Rows, each with its class
[  4  -3   1   1   2 -16 -16  -2   2  10  10   4  -9   3  15 -44 -10   4
  -5  -3   1  10]
K
[  2 -35  -4  -8   0 -26   0   5   8   9   9   5   1  -3  10 -38 -15  -1
  -3  -5   1   9]
K
[ -5   1  -8   2   0  12  -4  -1  -9  17 -11  -6  -2   8  -5  11  12   4
  -2 -15   5  -5]
M
[ -3 -23   9   0   2   5   4  -6  -2   4  -8   2  10  -1  -3  56   3  -1
   8  -2   9 -14]
E
[ -5   4   2  -1   3  18   5  -4  -5  13  -2   8   6  18  -8  -9 -12  -2
   9  -9   9  -9]
M
[  4   9   9  -1  15 -29   2   1   4  21   5  10  -2   0 -11   2   3   3
  -7   4  11 -11]
E
[  3 -19   4  -3   1 -17   2   5  -8  15  -7  -6  -3  15   0 -11   2   3
  -6  13   8  -1]
K
[-12  10  -5  -1  -6 -10   6   4   7   8  18 -10  -6   3  -6 -28 -15   7
  -5   4   0   0]
Y
[ -7  -7   3   1   3 -28  -7   8  17  18  18   1  -3  -2   4 -43  -9  -2
 -10  -8 -11  -3]
B
[ -3 -25   4   2   0  -6   2   2  10  20  -3   0   7   6  30 -34  -9   2
   1 -42   1  11]
M
[ -2   8  12   3  -1   6   9 -11  14  26  -8   2   0   7  36  14   5   3
  -4 -25   1  -5]
M
[ -8   1 -62  -3   1  12  -5  -2 -10  -6  11   2   2  11 -15 -44 -22   1
   1  -4  -9 -15]
R
[ -5   8  14   3   4  -4   2   7 -19  15  -1  15 -12   7 -21  22   2   0
   1  27   8  -9]
K
[ -4   2   8  13   5  -5  -3   9 -10  11 -11   2  -2   6  -6 -10   2   1
   1   0  -9  -5]
K
[  1  -6   9   0  -1   3   2  -4 -10  14  -7  -2  -3   3  -5  -8  -7   9
  -2 -17  -2  -3]
M
[  9  24   2  -2   1 -12  -5  -3  -1   3  18   9  -4  21  11 -18  -1  -2
  -4  -5   3  -7]
E
[ -1   1   4  -3  -4   1 -10   0  17  -3   4  12   8  -8  19  11 -10   2
  -8 -17 -17  -5]
S
[  7  -8  11   1  10  46  -3  -2   1   2  13   3  -8   5  17 -14  -1   1
  -4  -8 -11  -7]
M
[ -7 -11   6   1   2   4   5   1  -1  10   9   6   0  -2  -4  -3   0  -8
  -4   0   4   6]
B
[  4  48   0  -5  -1  13  -5  -9   5  19  25   2 -11   8  -5 -57 -18 -10
  -6 -20 -10  -7]
M
[ -7  13   7   1   5   2  -1  -3 -11   3  -1  15   1  -1 -10 -41  -4  -1
   0  -3   3   4]
K
[ 11 -17   9   4   9  22   6  -5  -9  13   8  -8  -3  -4  -3  17  -6  -3
  -1  -6   5 -19]
M
[  4  -5   3  -4   6  21  -4   2   1  31  12  -1  -1   9  22 -35   3  -3
 -13 -12   4  -2]
M
[ 7  2 10 -1 -3 -3  1 -1  3 22 18  1  1  4  5  9 -5 -6 -2 -6  2 -2]
E
[ -7   8   4  -4   2 -10  -3  -5  10   8   1   1  -3   5  -5 -30 -17   1
  -3  -5  -1 -18]
S
[ -2   0  -5   4   0 -25  -5  -4  -3  15   4  -6  -2   2  30 -14   5  -5
   2  -3   3  11]
G
[ -1 -10  10  -1   4  -1   3   3 -11  12   0  23  -4  -5   9 -30  -6   0
   1 -10   3  11]
K
[ -4 -20   9  -1   5 -27  -9   7  -5   0   0   8   4   5  14 -31  -1  10
   7  -2   1   2]
K
[  6  -5   1   2 -36  -8   1  -1   9  14   0   4  -1   2   2 -12 -15  10
  -7 -13  11  -3]
M
[  3 -17  -1   2  -1  -7  -1  -6 -37  10  -8   2   0   7  -6 -19  -7  10
   2   6  -4   4]
H
[ -4  -3  -3   4   1 -18   3  -8  -8  14   3   3  -2  13  10 -31 -16   5
  -3  -4  13   6]
H
[ -4  -7  13   1  16 -16 -13   3  13   5   8 -18  -9   1  -4   4 -14   8
  -3  -2  -1 -18]
B
[  2   5   3  -2  -1  30   1 -16  -9  15  22   4 -19   4 -12 -62 -28   0
  -9  -7  -6  -5]
M
[ -2   9  13  -3   7   2   2 -13  34 -13   5   8   6  -3  13  -2  -7  -1
   1 -20  -6 -18]
S
[  0 -33  11  -3   0 -20   7  16  -5  10   3   6   7  -1  -7   6 -26   5
  -6 -10  -8  -3]
H
[ -4  23   1   0   1 -21  -4   1  13   8  -2  -2  -1   1 -11 -30  -8   2
 -12  -8  -9 -14]
B

Rows, each with its class
[ -3   4   2  -3   6   1   4  13   3  -7   0   0  -2   3   2  -2   9   1
 -14   8  11  -4]
q277
[-3  2 -2  0  0 -3 -2 17 -3  1  7  2  1 -1  1 -2 -5 -9 -1  7  4  4]
q450
[ -2   3 -23   0  -1   4   2   9  -1  -4  -1   2  -5  -3   4  -3  -3   1
 -12  10   2  -2]
Q125
[ -5   0  -5  -1  -8   5   5   9  -1  -7  -4   0   2  -2   1   3   0  -8
 -10  14  -2  -3]
Q125
[ -4   5  -2  -1   0   4   2   6  -1  -7  -4   5   2  -5   3   4   1  -7
 -10   6   0  -3]
Q125
[ -1   2   1  -1   9  -1   8  15   3   5  -1  -2 -25   2   1  -9   1  13
 -19  -2   6  -3]
q933
